Each row was made from one walk, in order. Every step used is in the known rows, and no mark comes twice. Write each row's walk.
In the rows, 128 means zero.
Known rows
l/d/u/v/m/h: [151 196 142 101 120  56 131 158 115  51 147 204 182  89 130 100 124 103
  41  68 125 129 119 125 124 136 124 150  61 103 163]
p/j: [167 107 115 118 137 124 106 135 148 135 130  97 136 128 105 120 126 110
 145 142 128 145 151 143 127 137 131 109 154 135 112]
u/m/h: [120 150 132 114 133  98 139 124 141 104 125 156 163 125 148 137 115  96
  74 145 149 142 131 133 117 127 131 138  79 142 166]
p/v/m/h: [ 97 149 148 120 111 125 130  95  84 105 115 131 154 109 169 155 143  43
  94 178 134 130 114 170 149 148 158 135 119 140 159]
l/d/u: [178 153 125 105 127  91 136 162 143  94 166 190 150  94  99  93 122 161
  94  35 104 124 107 114 117 131 120 129 103 106 133]
p/v: [125 146 134 117 113 140 139 102 106 136 121 116 134 112 143 135 142 107
 140 148 125 124 117 154 147 155 149 125 143 117 122]
v/u: [141 128 131 122 144 133  96 121 136 116 134 105 142 121 145 155 144  61
 147 150 142 119 122 159 161 146 142 130 136 121 144]
v/u/m: [141 159 122 108 143 115  98 119 161  96 117 124 153 134 163 164 124  56
 137 161 139 128 118 161 167 149 146 126 125 110 162]
u/v/m/h/y: [ 98 178 139 138  88 101 121 132 123  83  93 154 169 139 162 142 132  70
  72 184 139 128 141 136 137 148 147 156  87 146 162]
s/y: [135 112 127 145  96 158 118 105 141 158 100 151 124 146 137 134 136 146
 125 133 139 129 111 109 102 121 138 135 131 141 127]
u/j: [173 116 132 119 139 128 106 138 154 124 132 109 146 127  98 106 117 116
 118 131 131 155 143 132 118 154 140 128 113 130 142]
v/u/m/l/d: [147 153 126 113 137  91  90 151 155  64 149 171 153 111 163 171 132  73
  98 118 146 113 108 177 161 127 146 116 112  76 202]
l/s: [125  96 150 159 131 153 112 125 124 112 133 154 113 134 127 133 119 150
 107 132 166 119 114 109 102  95 123 107 104 105 124]
v/u/j: [181 117 136 112 155 133  76 128 159 112 138  86 157 121 117 136 134  51
 137 152 143 144 135 162 151 168 153 128 122 123 155]
l/d/j: [174 138 119 115 130 109 135 159 130 100 157 163 144 110  94  76 124 174
  66  49 117 130 126 121 105 131 135 127 108  91 122]
s/l/d/m/v/u: [179 131 142 121 141 110 106 167 179  47 172 194 125  81 146 104 112 116
 127  51 102 103 118 135 173 120 113 132 113  73 166]
u/v: [125 177 133 121 121 100 129 130 118 107 108 131 145 126 140 116 129 122
 114 137 143 126 146 127 137 142 126 143 106 100 127]
d/u: [154 150 121 100 128 100 129 142 142 107 133 153 145 115  99 113 115 142
 134  81 101 144 121 109 120 122 127 119 110 129 122]
m/l: [112 115 130 132 121 111 111 149 121 101 138 152 122 120 130 159 132 129
 114 121 135 124 129 147 123  92 135 106 120 109 168]
s/l/d: [158  96 144 125 119 139 143 156 134  87 160 185 121  82 131  95 113 162
 111  51 118 113 110 106 137 100 104 141 142  83 157]
p/v/u/m: [138 175 129  98 126 127 113  94 135 107 110 114 157 118 174 167 139  40
 149 177 134 122 108 183 182 175 167 123 142 101 153]
d/l/s: [135  74 146 159 131 135 117 137 153 101 150 189 123 118 111 128 104 172
 108 110 189 117 119 116  91  67 113  75  88  82 123]
s/l/d/m/v: [170 132 139 127 129 107 128 172 172  57 169 211 117  87 133  85 102 161
 113  36  92 109 123 112 150 106 103 131 107  78 154]
v/u/m/h/d: [121 151 134 108 151 124 117 135 150 116 142 135 178 110 168 160 126  49
 110 145 154 116 114 165 174 130 124 141 118 113 139]
v/u/m/l/s: [126 128 139 133 139 118  72 134 154  63 128 162 137 131 164 193 121  73
 112 159 174 119 109 163 144  95 148  93 101  77 192]
l/d/m: [176 139 130 125 136 100 132 161 175 103 172 210 141  84 113  96 113 158
  95  54 108 119 110 132 126 136 118 127  99  96 117]
h/y: [132 122 118 148  86 146 130 138 166 137 112 140 134 150 120 137 133 144
 134 149 108 122 122 121 124 147 146 132 137 160 125]
h/p/v/m/l/s/y: [ 91 115 151 175  70 159  78  94 100 126 108 191  91 166 185 208 163 109
 111 181 157  78  70 157 148  99 161  81 108 125 152]
h/s/l: [130  81 133 134  96 182 138 143 161  78 113 141 128 129 116 108  96 139
 168 114  94 138 131  97 132  85 126 132 182 113 141]

Write each row's walk
[178 101 142 118 127 125 139 167 176  77 170 224 127  61 122  86  94 169
 117  29  99 119 106 109 138  99 102 130 125  76 138]
s/l/d/m
[106 154 129 114 135 118 149 142 144 130 136 162 169 116 154 133 110 113
  87 122 142 125 119 133 144 111 108 141 109 120 123]
u/m/h/d
[130 157 127 115 112  76  99 169 124  45 147 206 141 106 138 149 120 113
  81  75 104 125 100 147 135  95 138 106 110  91 191]
v/m/l/d/u
[108 153 139 142  89 111 104 129  94 105 148 184 109 133 178 183 167  96
  99 138 122  72  83 184 184 136 150  98 117 112 162]
h/p/v/m/l/d
[191  79 152 109 114 136 137 171 171  53 164 180 182  84  70  68  94 125
  81  54 105 160 133  95  94 105 128 146 104 130 173]
m/h/s/l/d/u/j
[118 117 135 137 124 109  92 123 118 121 137 131 137 148 151 165 146  49
  94 182 139 115 128 163 153 130 134 112 100 181 144]
v/m/h/p/j
[136 124 131 129 109 153 100 106 177  97  99 142 180 150 155 162 127  44
 113 180 150 139 118 144 126 133 162 144 118 149 175]
v/u/m/h/s/y
[172 169 127  99 120  82 131 172 162  33 148 208 133 105 136  88  94 161
 105  29  88 122 116  96 148 106 108 130 103  76 184]
s/l/d/u/m/v
[139 150 128 112 122  85 104 155 160  53 127 211 143 126 119 150  93 152
  98  90 136 142 106 113 104  72 135  81  75  85 170]
d/u/m/l/s
[157 138 128 112 121  76 117 179 134  71 171 207 141  90 104 127 128 160
  83  38 115 122 109 134 113  95 127 107  98  89 174]
m/l/d/u
[142  61 146 174 106 159 108 120 160 124 128 208 118 134 117 133 111 188
 107 114 198 119 105 101  69  61 121  80  90  93 123]
d/l/s/y
[143 120 142 123 145 101 133 139 166 114 157 184 157  87 114 117 111 110
  91 106 129 140 132 136 112 120 124 130  68 146 123]
d/m/h
[128 168 128 133 145 107  84 129 129  89 131  89 124 155 160 150 152  60
 138 158 129 106 145 160 172 155 143 130 112 126 165]
m/v/u
[117  85 141 156 133 158 131 160 153 135 161 189 127 106 121 122 100 189
 128  84 175  98 104 117 127  52  85  84 129  59  71]
h/d/l/s
[ 91 169 143 126 121  93 132 149 119  90 127 176 174 101 162 126 113  94
  81 131 167 116 136 145 152  97 105 131  92  85 124]
u/v/m/h/d/l
[120 201 127  97 108  57 101 154 122  43 106 179 156 117 139 143 112  98
 106 107 113 141 128 133 141 105 139 114  93  89 170]
d/u/v/m/l
[167 169 129 107 125  67 138 157 151  91 174 225 162 114 123 118 130 139
  52  57 121 107  96 123 128 135 118 126  48 135 151]
l/d/u/m/h/p
[160 165 141  96 107  93 130 166 132  32 135 213 147  78 139  91  97 135
 101  40  99 126 108 100 152 103 109 142 118  62 168]
s/l/d/u/v/m
[132 174 122 125 152 118 100 164 180 115 155 145 138 116 151 130 120 102
 160  99 102  96 123 157 199 127 108 122 134  92  84]
h/d/m/v/u
[167 141 149  97 104 102 152 145 137  76 168 230 149  78 141 113 121 135
  84  49 110 103  86 120 155 119 118 128  84 108 165]
s/l/d/u/m/h/p/v
[120 125 155 132 127 130 114  97  98 146 158 124 144 119 161 176 181  38
 105 177 158  86 109 182 171 162 150 129  85 169 139]
m/h/p/v/u
[ 95 182 147 123 118  87 121 123  96  77 103 145 164 121 168 136 129  60
  69 169 153 132 144 142 139 133 134 154  79 123 164]
u/v/m/h
[ 90 137 129 133 112 106  92 141 112  73 115 156 123 133 162 178 124  84
 109 149 124 128 119 158 144  92 145 105 129 109 187]
v/m/l
[158 208 128 100 114  64 124 160 127  53 135 197 164 101 132  99 117 124
  77  63 108 124 112 122 139 141 125 140  92  81 149]
l/d/u/v/m
[154 174 132 107 114  56 119 181 127  56 158 209 153  87 114 118 128 157
  73  44 126 121 122 131 118 104 126 118  82  67 174]
m/l/d/u/v
[104 196 132 122 112  95 112 125 108  78  89 138 145 138 168 135 122  81
 109 163 133 130 137 138 155 140 136 140 115  98 148]
u/v/m
[ 91 185 134 125 106  80  97 142 104  57  97 157 141 130 171 161 125  84
  99 157 140 126 138 153 151 110 141 123 107  83 181]
u/v/m/l
[167 172 126 134 137  79 119 168 170  79 170 194 129 112 128  94 122 152
  90  60 100 108 128 138 139 145 119 127  80  99 136]
l/d/m/v
[174 135 141 104 135 144  93 102 132 122 129  79 159 105 133 142 148  37
 149 171 136 137 124 183 167 193 172 126 138 112 147]
p/v/u/j
